Below are the code and all the weights of a small trained network. Each question names an input and a class and asks about switching units off, where a switched-off unit gives its printed mean instead of its output.

import numpy as np


def w(rows, s, z=0):
    codes = np.array(rows[::2]) - 128.0
    scale = np.full(codes.shape[1], s)
    scale[-1] = z or s
    return codes * scale


def norm(h):
    return h / np.sqrt((h * h).mean(-1, keepdims=True) + 1e-5)


def f(y):
    return np.maximum(y, 0)


def log_softmax(a):
    a = a - a.max(-1, keepdims=True)
    return a - np.log(np.exp(a).sum(-1, keepdims=True))


def net(x, mask):
    res = np.array(x, float).reshape(1, 5) / 4 @ E
    u = 0
    for l in range(4):
        y = f(norm(res) @ A[l][:, :-1].T + A[l][:, -1])
        res = res + np.where(mask[u : u + 6], y, B[l][:, -1]) @ B[l][:, :-1]
        u += 6
    return log_softmax(norm(res)[-1] @ U[:, :-1].T + U[:, -1])


A, B = {}, {}
E = w([
[106,93,196,151,67],'x0',
[164,187,191,127,122],'x1',
[254,146,110,108,80],'x2',
[131,212,126,188,97],'x3',
[131,124,125,126,127],'x4',
],0.0097)
A[0] = w([
[77,87,70,77,126,50],'0.n1',
[171,149,225,153,254,210],'0.n2',
[155,167,180,145,123,20],'0.n3',
[93,161,196,49,147,140],'0.n4',
[124,115,90,40,242,5],'0.n5',
[153,202,218,103,138,65],'0.n6',
],0.0083,0.0015)
B[0] = w([
[194,187,110,158,118,207],'0.n1',
[121,121,8,111,169,253],'0.n2',
[84,42,128,132,106,195],'0.n3',
[121,60,151,121,135,223],'0.n4',
[122,110,162,97,150,232],'0.n5',
[93,89,74,176,126,247],'0.n6',
],0.011,0.0036)
A[1] = w([
[150,25,118,132,149,9],'1.n1',
[56,209,78,36,150,197],'1.n2',
[121,148,51,164,104,112],'1.n3',
[146,58,120,2,186,5],'1.n4',
[124,170,101,217,130,149],'1.n5',
[86,91,190,127,80,105],'1.n6',
],0.0095,0.0011)
B[1] = w([
[106,126,197,165,154,231],'1.n1',
[42,113,141,32,101,212],'1.n2',
[92,105,180,254,234,215],'1.n3',
[162,43,219,159,81,255],'1.n4',
[188,71,205,118,179,221],'1.n5',
[166,169,78,88,68,214],'1.n6',
],0.0087,0.0053)
A[2] = w([
[125,207,88,112,153,73],'2.n1',
[130,162,106,90,165,34],'2.n2',
[179,154,112,102,102,161],'2.n3',
[203,135,142,142,145,114],'2.n4',
[132,174,101,162,164,132],'2.n5',
[130,8,151,121,134,251],'2.n6',
],0.013,0.002)
B[2] = w([
[187,200,173,59,145,132],'2.n1',
[109,118,145,60,116,133],'2.n2',
[56,123,2,82,22,138],'2.n3',
[32,26,3,138,110,157],'2.n4',
[180,116,217,40,70,144],'2.n5',
[136,244,61,166,150,253],'2.n6',
],0.0078,0.014)
A[3] = w([
[47,139,206,166,120,111],'3.n1',
[98,154,115,138,159,199],'3.n2',
[56,144,159,128,119,59],'3.n3',
[78,171,180,125,3,175],'3.n4',
[131,59,244,221,74,197],'3.n5',
[21,64,235,82,152,250],'3.n6',
],0.0083,0.0019)
B[3] = w([
[141,77,128,119,100,237],'3.n1',
[196,166,132,209,156,215],'3.n2',
[70,87,117,78,23,185],'3.n3',
[178,246,75,16,240,202],'3.n4',
[197,99,148,125,214,253],'3.n5',
[255,120,77,141,14,243],'3.n6',
],0.0084,0.0054)
U = w([
[153,198,62,64,174,162],'0',
[175,30,195,168,140,186],'1',
[137,119,98,166,140,200],'2',
[85,96,49,147,37,93],'3',
[85,91,101,209,191,102],'4',
[64,176,203,127,146,64],'5',
[40,146,253,72,145,2],'6',
],0.011,0.0052)

Each question gives the input, the list of numbers given to net, and the class t.
The units are the neurons (one row each of A and B). Each row of codes is followed by its name. A weight is (code - 128) times the scale printed after its matrix; where a second scale follows, it is the last column's (A, B and U).
mask holds one flag per neuron, layer by layer. A switched-off neuron (its flag False) gives its mean, the last column of its row in B, instead of its output. The means were averaged over made-up inputs and are rounded, as every weight is.
A unit's drop is (log p(t) with every unit on - log p(t) with that unit switched off) / (log p(t) with every unit on - log p(t) with every unit switched off).
The circuit of an input: a set's keep is (log p(t) with only the set's units on - log p(t) with every unit switched off) / (log p(t) with every unit on - log p(t) with every unit switched off). Starting from the 12 units with the biggest drops (on a tie, the unit counted first), units are removed one at a time, each time the one whose removal leaves the highest keep (on an exact tie, the one counted first), for as long as the keep stays at least 0.8.
circuit, biggest first: the units of the circuit, biggest drop first
top k neurons: the k neurons with the biggest drops, biggest first
top k neurons in layer l: the k neurons of layer l with the biggest drops, biggest first
input [-1,8,5,6,-6], class 4: circuit, biggest first -> (0.n6, 2.n4, 1.n3, 3.n6)
input [4,8,-3,4,-2], class 4: top 4 neurons -> (0.n6, 0.n2, 0.n3, 3.n6)
input [-6,7,-4,-1,-4], class 4: top 2 neurons -> (0.n6, 0.n2)
input [-5,-6,-6,8,2], class 1: top 3 neurons -> (2.n6, 1.n5, 2.n5)
input [-1,-5,2,1,4], class 4: top 2 neurons -> (1.n3, 2.n4)
input [8,6,-6,-2,7], class 0: circuit, biggest first -> (3.n4, 1.n6)
input [-3,4,8,6,4], class 3: circuit, biggest first -> (2.n4, 2.n3)
input [4,-3,-2,4,-4], class 0: top 3 neurons -> (0.n2, 0.n1, 0.n6)
input [-2,-5,8,0,-1], class 3: circuit, biggest first -> (2.n3, 2.n4, 3.n5)
input [-4,4,-3,-7,-6], class 1: circuit, biggest first -> (1.n4)
input [5,1,1,8,0], class 1: top 4 neurons -> (2.n6, 3.n5, 1.n5, 1.n2)
input [7,-3,7,5,2], class 0: top 3 neurons -> (3.n4, 0.n2, 0.n1)
input [3,6,-7,4,-2], class 3: circuit, biggest first -> (3.n3, 3.n6)
input [-3,2,0,-4,3], class 1: circuit, biggest first -> (1.n4)
input [-3,2,-7,-5,5], class 3: circuit, biggest first -> (3.n6, 3.n5)
input [-7,8,-3,-3,3], class 4: circuit, biggest first -> (0.n6, 3.n4)
input [7,2,7,-1,5], class 0: circuit, biggest first -> (3.n4, 1.n5)
input [-3,7,-7,7,3], class 1: circuit, biggest first -> (2.n6, 1.n5)
input [-2,6,5,6,3], class 1: top 4 neurons -> (1.n3, 2.n6, 0.n6, 2.n5)
input [5,5,-4,7,3], class 1: circuit, biggest first -> (2.n6)
input [8,7,-5,7,4], class 0: top 3 neurons -> (3.n4, 1.n6, 1.n3)
input [-4,5,3,4,1], class 4: top 2 neurons -> (0.n6, 1.n3)
input [-5,7,-2,3,-5], class 4: top 3 neurons -> (0.n6, 1.n3, 0.n3)
input [0,-1,-2,4,0], class 1: top 2 neurons -> (1.n3, 0.n4)
input [-3,-5,7,-5,0], class 3: top 3 neurons in layer 3 -> (3.n5, 3.n4, 3.n2)
